Each row has a name. Each question is about the rows just above it.

(76): [17, 54, 54, 32, 17]
(219): [2, 0, 0, -8, -18]
(17): [-16, -16, -4, 14, 10]
(164): [4, -3, -3, -12, -3]
Repeated in (17): => [-16]
Which value appears more than once in (164)? => [-3]
Repeated in (219): => [0]
Which row holds [-16, -16, -4, 14, 10]? => (17)
[4, -3, -3, -12, -3] is in which row? => (164)

(134): [-2, -2, -2, -2]
(164): [2, 2, 2, 2]
(76): [44, -2, 12, -4]
Repeated in (134): => [-2]
Repeated in (164): => [2]
Whose row is [-2, -2, -2, -2]? => (134)

(76): [44, 47, 13, 46, 44, 37, 27, 37, 34, 44]
(134): [-27, -11, -35, -27, -27, -32, -8, -31, -14, -21]
(219): [-17, -28, 6, -42, -26, -13, 7, -23, -39, -25]
(59): [-44, -46, -28, -37, -43, -44, -28, -46, -45, -45]
(187): [41, 48, 25, 41, 53, 16, 27, 21, 45, 41]
Repeated in (187): => [41]
The value that (134) holds more than once: => [-27]
The row with [41, 48, 25, 41, 53, 16, 27, 21, 45, 41] is => (187)
Where do [44, 47, 13, 46, 44, 37, 27, 37, 34, 44] appear? => (76)

(187): [-6, 28, -5, -20, -2, 15]
(206): [18, -29, 9, 9, 9, -24]
(17): [18, -29, 20, 9, -16, -24]
(164): [28, 1, 1, 1, 6, 1]
(46): [-6, 28, -5, -20, 6, 15]
The value that (164) holds more than once: => [1]
Which row holds [-6, 28, -5, -20, 6, 15]? => (46)
Which value appears more than once in (206)? => [9]
The row with [28, 1, 1, 1, 6, 1] is => (164)
Which row holds [18, -29, 20, 9, -16, -24]? => (17)

(187): [0, -16, -4, -29, -9, -37, 19, -23, -7, -9, 14, 9, -16, 24, 20, 18, 3, -35, 24, -23, 29, 7]
(185): [-1, -14, -1, -35, -15, -35, 17, 17, -8, -10, 16, -12, -14, 19, 28, 29, 10, -28, 25, -21, 28, 17]
(76): [-11, -2, -1, -30, -15, -32, 16, -36, 4, -12, 14, -12, -23, 14, 34, 14, 8, -42, 27, -24, 40, 15]
(206): [-4, 2, -2, -29, -12, -31, 19, -33, 6, -14, 19, -12, -24, 13, 36, 15, 7, -43, 31, -30, 37, 14]
The row with [-1, -14, -1, -35, -15, -35, 17, 17, -8, -10, 16, -12, -14, 19, 28, 29, 10, -28, 25, -21, 28, 17] is => (185)
Whose row is [0, -16, -4, -29, -9, -37, 19, -23, -7, -9, 14, 9, -16, 24, 20, 18, 3, -35, 24, -23, 29, 7]? => (187)

(132): [0, -36, -21, 25, -6, -17, -18, 46, 47, 52, 28, 41, 0, -6, -22, -41, -36, 0, 42, 41, 45, -17, 25, 31, 19, -20, 52, 11, 0]
(187): [-27, -2, 6, 0, 10, 7, 7, -18, -17, 7, -5, 16, -12, 5, 7, -41, -36, 0, 42, 41, 7, 0, -51, 0, 45, -37, 2, -42, 47]
(164): [-27, -2, 6, 0, 10, 7, 7, -18, -17, 0, -5, 16, -12, -20, 4, 8, 0, 18, 0, 6, 4, -24, 0, -20, 4, -3, 36, 0, 4]
Which row holds [-27, -2, 6, 0, 10, 7, 7, -18, -17, 7, -5, 16, -12, 5, 7, -41, -36, 0, 42, 41, 7, 0, -51, 0, 45, -37, 2, -42, 47]? => (187)
Where do [-27, -2, 6, 0, 10, 7, 7, -18, -17, 0, -5, 16, -12, -20, 4, 8, 0, 18, 0, 6, 4, -24, 0, -20, 4, -3, 36, 0, 4] appear? => (164)
Whose row is [0, -36, -21, 25, -6, -17, -18, 46, 47, 52, 28, 41, 0, -6, -22, -41, -36, 0, 42, 41, 45, -17, 25, 31, 19, -20, 52, 11, 0]? => (132)

(206): [7, 7, 7, 7, 19]
(219): [3, -2, 19, 7, -55]
(132): [3, 6, 19, 7, -55]
Repeated in (206): => [7]
Whose row is [3, 6, 19, 7, -55]? => (132)

(46): [-5, -7, -11, -2, -20, 13, 21, 1, 21, 19, -14, -21, -1, -6, 11, -35, -9, -5, -5, 0, 4, -2, 11, -9, -10, 17, 23, 9, -33, 33, 5, -11, 4]
(185): [16, 3, 4, 7, -10, 18, 2, 1, -5, 4, 5, 1, -11, 13, 2, -19, 5, 5, 16, 9, 9, 16, 4, -25, -13, 16, 10, -6, -2, 1, 11, 8, 2]
(187): [-17, 9, -24, -13, 23, -18, -20, 25, 4, -11, -20, -21, -1, -11, -14, -18, -10, -11, -2, -11, 0, -26, -22, -15, -5, -6, -16, -20, -6, -1, -25, -3, 1]
(179): [5, -16, -28, -10, -13, -4, 26, 9, -7, 4, -19, -6, -6, -13, -11, -18, -2, -7, 2, -9, 17, -13, -6, -45, -11, 5, 0, -2, -16, -13, -16, -13, -1]
(59): [3, 19, -26, 9, -17, -29, 9, -3, 10, -23, -14, 8, 5, -18, 1, -3, -24, -9, 14, -2, -3, 19, 39, -7, -19, 7, 10, -6, 1, -10, 0, 18, 10]
(132): [-12, 23, -22, 2, 16, -33, 16, 14, 3, -29, -15, -5, 2, -16, -9, -1, -21, 16, 3, -6, -10, -9, 4, 2, -12, -6, -24, -14, 2, -11, -12, 4, -2]
(17): [-25, -12, -14, -12, 16, -10, -9, 15, 17, -12, -4, -21, 10, 1, -12, -13, -7, -5, 8, -3, -2, -7, -14, 10, 2, 0, -12, 0, 13, 7, -17, -13, -5]
(76): [-32, 24, -6, 15, 1, -6, -17, 3, 10, -24, 17, -12, 12, 25, 4, 4, -7, -5, 9, 9, -10, -2, -15, 36, 1, 3, -3, -7, 18, 25, 3, -22, -18]
(219): [-2, 7, -2, -8, 15, -16, -11, 0, -4, -13, 3, 10, 10, -5, -5, 21, 5, 3, 10, -7, 2, 7, -1, 3, 12, -13, -25, 3, 33, -30, -17, 12, 0]
(164): [-4, -8, -8, 12, -8, -5, 9, 2, -18, -8, -3, 0, -11, 9, -2, 4, -9, -11, -17, 4, -8, -27, -13, 1, -14, -1, 12, -18, -31, 22, 12, -7, -8]
(206): [-1, 2, 24, -1, 22, 1, -19, -1, -2, 3, 9, 5, 1, -5, 4, 18, 6, 5, -12, 0, -12, -4, -7, 28, 14, -13, -3, 1, 7, -10, 4, -9, 7]
Whose row is [3, 19, -26, 9, -17, -29, 9, -3, 10, -23, -14, 8, 5, -18, 1, -3, -24, -9, 14, -2, -3, 19, 39, -7, -19, 7, 10, -6, 1, -10, 0, 18, 10]? => (59)
Where do [-2, 7, -2, -8, 15, -16, -11, 0, -4, -13, 3, 10, 10, -5, -5, 21, 5, 3, 10, -7, 2, 7, -1, 3, 12, -13, -25, 3, 33, -30, -17, 12, 0] appear? => (219)
Which row holds [-4, -8, -8, 12, -8, -5, 9, 2, -18, -8, -3, 0, -11, 9, -2, 4, -9, -11, -17, 4, -8, -27, -13, 1, -14, -1, 12, -18, -31, 22, 12, -7, -8]? => (164)
Whose row is [-32, 24, -6, 15, 1, -6, -17, 3, 10, -24, 17, -12, 12, 25, 4, 4, -7, -5, 9, 9, -10, -2, -15, 36, 1, 3, -3, -7, 18, 25, 3, -22, -18]? => (76)
Whose row is [-17, 9, -24, -13, 23, -18, -20, 25, 4, -11, -20, -21, -1, -11, -14, -18, -10, -11, -2, -11, 0, -26, -22, -15, -5, -6, -16, -20, -6, -1, -25, -3, 1]? => (187)

(132): [-26, -17, -24, -26, -26, -18, -26, -26, 27]
(164): [-15, -17, -24, -6, 3, -10, -17, 46, -20]
(59): [-15, -17, -24, -6, 3, 27, -5, -22, -38]
Which value appears more than once in (132)? => [-26]
Repeated in (164): => [-17]
Whose row is [-15, -17, -24, -6, 3, -10, -17, 46, -20]? => (164)

(59): [-16, -15, 29, -51, -7, 26, 3, -20, 15, 24]
(206): [-48, -11, -48, -48, 5, -6, 18, -24, -1, 4]
(179): [-4, 28, -4, 21, -14, 12, -11, -20, 7, -31]
(76): [3, -11, 10, -49, 0, -2, 13, -27, 10, 16]
(185): [3, -35, 6, -47, -13, 7, 2, -10, -3, 31]
(132): [16, 1, -11, -12, -37, -7, 13, -1, -20, -3]
(134): [3, -48, -15, -5, -16, -48, -3, 3, -28, 19]
(219): [-37, 0, 15, -36, 0, 17, -12, -35, 10, 23]
(187): [-42, -1, 16, -41, -1, 27, -6, -18, 1, 3]
The value that (219) holds more than once: => [0]
Which value appears more than once in (206)? => [-48]
The value that (76) holds more than once: => [10]
Which value appears more than once in (179)? => [-4]

(179): [9, 7, 10, 15, 9, 11, 10, 12, 13, 14, 5]
(132): [8, 13, 13, 8, 8, 24, 10, 22, 21, 16, 15]
(46): [15, 5, 10, 15, 9, 15, 3, 12, 13, 14, 5]
The row with [15, 5, 10, 15, 9, 15, 3, 12, 13, 14, 5] is => (46)
[9, 7, 10, 15, 9, 11, 10, 12, 13, 14, 5] is in which row? => (179)
[8, 13, 13, 8, 8, 24, 10, 22, 21, 16, 15] is in which row? => (132)

(185): [-29, 19, -19, 7, 14, 32, 5, 19, -35, 6, 15, 19]
(206): [-29, 19, -19, 7, 8, 32, 15, -19, 15, 6, 15, 15]
(219): [8, 8, 8, 8, -10, 6, -3, 2, -13, 8, -14, -10]
(187): [-29, 19, -19, 7, 14, 32, 5, -19, -35, 18, 19, 15]
The value that (185) holds more than once: => [19]
[-29, 19, -19, 7, 8, 32, 15, -19, 15, 6, 15, 15] is in which row? => (206)
Whose row is [8, 8, 8, 8, -10, 6, -3, 2, -13, 8, -14, -10]? => (219)

(179): [32, 32, 32, 32, -43]
(46): [-36, 14, 15, 40, -36]
(134): [24, -53, -35, -46, -16]
(219): [-44, -53, 51, 12, 51]
(187): [-43, -36, 11, 45, 15]
(59): [-1, -20, -49, 14, 47]
(132): [8, 14, 8, -50, -55]
(164): [12, -22, -11, -50, 7]
The value that (219) holds more than once: => [51]
The value that (179) holds more than once: => [32]
Which value appears more than once in (132)? => [8]
Whose row is [24, -53, -35, -46, -16]? => (134)
Repeated in (46): => [-36]
[8, 14, 8, -50, -55] is in which row? => (132)
Where do [-1, -20, -49, 14, 47] appear? => (59)

(132): [46, 1, 31, -7]
(187): [7, -3, -3, 13]
(46): [-51, -9, -55, -2]
(76): [-28, 5, 18, 13]
(134): [28, -1, 24, 12]
(59): [-24, 3, 2, 3]
(164): [11, 0, -17, 11]
(17): [-49, -4, -47, -3]
(179): [0, 2, 0, 6]
(206): [33, 5, 46, -3]
(219): [2, 2, -2, 2]
(185): [-15, -8, -44, -4]
The value that (164) holds more than once: => [11]
Repeated in (219): => [2]
Repeated in (179): => [0]

(179): [5, 5, -13, 17, 5, 9, -12, 5, 1, 5, 18, 5, 9, -3, -3, -11, -27]
(59): [21, -14, 31, 3, 4, -2, 14, 3, 7, -26, -20, -17, 1, 12, 0, 10, 33]
(132): [-16, 26, -11, -18, -10, -9, -26, -12, -40, -12, 1, -8, -11, -4, -3, -45, -2]
(17): [-15, 4, 21, 41, 17, 20, 3, 17, 21, 14, 3, -2, 0, 22, -4, -1, 10]
(185): [31, -18, 0, -3, -3, 2, 19, 3, 21, 10, 3, 13, -3, -2, 14, 34, -1]
Repeated in (59): => [3]
Which row holds [21, -14, 31, 3, 4, -2, 14, 3, 7, -26, -20, -17, 1, 12, 0, 10, 33]? => (59)

(76): [15, 3, 2, 2]
(185): [-8, -54, -8, -17]
(17): [-9, -9, -9, -7]
Which value appears more than once in (17)? => [-9]
Which value appears more than once in (76)? => [2]
Which value appears more than once in (185)? => [-8]
The row with [-9, -9, -9, -7] is => (17)
Whose row is [-8, -54, -8, -17]? => (185)

(179): [36, 48, -51, 51, -38, 52, -3, -54, -11, 7, -50, -15, -2, 1, 8, -1, -8, 7, 3, 7]
(59): [36, 48, -51, 51, -52, 52, -3, -54, -11, 7, -50, -15, -2, -52, 47, 0, -52, 50, 5, 50]
(132): [36, -11, -51, 51, -38, 47, -3, -54, -11, 7, -50, 47, -2, -1, 47, -11, -52, 50, 5, 50]
(164): [-33, -47, 52, 12, 39, -52, 6, 54, 12, -6, 52, 52, 3, 3, -45, 1, 52, -50, -2, 3]
(17): [-16, -23, 26, -26, 21, -26, 7, 27, 8, -1, 24, -23, 4, 2, -22, 3, 26, -25, 1, -25]
Which value appears more than once in (179)? => [7]
Whose row is [36, 48, -51, 51, -52, 52, -3, -54, -11, 7, -50, -15, -2, -52, 47, 0, -52, 50, 5, 50]? => (59)
[36, -11, -51, 51, -38, 47, -3, -54, -11, 7, -50, 47, -2, -1, 47, -11, -52, 50, 5, 50] is in which row? => (132)
Which row holds [-33, -47, 52, 12, 39, -52, 6, 54, 12, -6, 52, 52, 3, 3, -45, 1, 52, -50, -2, 3]? => (164)
Which row holds [36, 48, -51, 51, -38, 52, -3, -54, -11, 7, -50, -15, -2, 1, 8, -1, -8, 7, 3, 7]? => (179)

(219): [-28, 16, 14, 14, -27, -24]
(164): [-30, 42, -30, 42, -30, -27]
(206): [-8, -8, -9, -8, -3, -8]
The value that (219) holds more than once: => [14]
The value that (206) holds more than once: => [-8]
Where do [-30, 42, -30, 42, -30, -27] appear? => (164)

(219): [0, 0, -5, 24, 20, 15, 35, 28, 3, 18, 44, 5, 13, 8, 0, -7, 16, 18, 2, 8, -10, 7, 40, 3, -13, 28, 7, -6, 23, -1, 8, 10, -4, 27]
(185): [0, 0, 24, 24, 20, 15, 35, 28, -5, 18, 44, 5, 13, 9, 0, -7, 16, 18, 2, 8, 24, 7, 40, 3, -13, 28, 7, -6, 23, -1, 21, 24, -4, 27]
(59): [0, 0, -5, 24, 34, 15, 35, 28, 3, 18, 44, 5, 13, 9, 0, 23, 16, 34, 2, 8, 34, 7, 33, 3, -13, 28, 7, -6, 23, -1, 21, 10, -4, 27]
The row with [0, 0, -5, 24, 20, 15, 35, 28, 3, 18, 44, 5, 13, 8, 0, -7, 16, 18, 2, 8, -10, 7, 40, 3, -13, 28, 7, -6, 23, -1, 8, 10, -4, 27] is => (219)
Whose row is [0, 0, 24, 24, 20, 15, 35, 28, -5, 18, 44, 5, 13, 9, 0, -7, 16, 18, 2, 8, 24, 7, 40, 3, -13, 28, 7, -6, 23, -1, 21, 24, -4, 27]? => (185)
The row with [0, 0, -5, 24, 34, 15, 35, 28, 3, 18, 44, 5, 13, 9, 0, 23, 16, 34, 2, 8, 34, 7, 33, 3, -13, 28, 7, -6, 23, -1, 21, 10, -4, 27] is => (59)

(185): [-56, -18, 10, -24, -9, 9]
(179): [-32, -27, -2, 24, 18, -9]
(206): [-42, 7, -45, -6, -3, 7]
(164): [23, 10, 37, -33, -20, 10]
(17): [-9, 28, -20, -39, -25, 18]
(187): [-4, 29, -56, -1, -4, 6]
(76): [-38, 15, -15, -44, -25, 20]
(59): [57, 2, 17, 27, 13, -13]
(46): [-5, 24, -10, -38, -10, -10]
(134): [30, -4, -13, 0, -4, 1]
(132): [-23, -10, 23, -23, -10, 7]
Which value appears more than once in (134)? => [-4]
The value that (46) holds more than once: => [-10]

(46): [52, 52, 52, -51, -53, 52]
(219): [50, 51, 52, -50, 50, 53]
(134): [42, 49, 55, -57, -54, 47]
(17): [54, 49, 50, -54, -22, 18]
(76): [48, 53, 54, -51, -53, 54]
(164): [55, 54, 55, -53, -53, 53]
(59): [52, 52, 53, -52, -50, 43]
(179): [48, -52, -52, 54, -52, -52]
The value that (179) holds more than once: => [-52]
Repeated in (219): => [50]
Repeated in (76): => [54]

(206): [26, -16, -2, 39, -14, 2, 44, 38]
(134): [27, 11, 17, 26, 10, 15, 31, 22]
(59): [27, 17, 17, 26, 17, 10, 17, 10]
(132): [8, 44, 32, -3, 40, 3, 41, 36]
(17): [19, 54, 42, 7, 50, 36, 3, 7]
(179): [23, 19, 21, 22, 19, 21, 24, 21]
(164): [22, 20, 21, 22, 20, 22, 23, 21]
(219): [8, 44, 32, -3, 40, 28, -8, -3]
(46): [27, 18, 22, 23, 16, 18, 28, 19]
(76): [27, 11, 17, 26, 10, 15, 31, 37]
(187): [41, 54, 41, 4, 41, 37, -1, 4]
(185): [25, 22, 23, 22, 19, 20, 22, 19]
Repeated in (46): => [18]
Which row holds [27, 18, 22, 23, 16, 18, 28, 19]? => (46)
Which value appears more than once in (219)? => [-3]

(179): [-42, 2, 12, 7]
(59): [-8, 35, -28, -32]
(132): [39, -38, -37, 5]
(206): [44, 11, -28, 36]
(187): [-38, 4, -13, 21]
(134): [27, 22, -44, -16]
(46): [-3, -6, 17, 17]
(219): [-20, 19, 31, 2]
(17): [-46, 47, -6, -11]
(185): [34, -1, -8, -28]
(76): [-35, -27, -40, -31]
Whose row is [-35, -27, -40, -31]? => (76)
The value that (46) holds more than once: => [17]

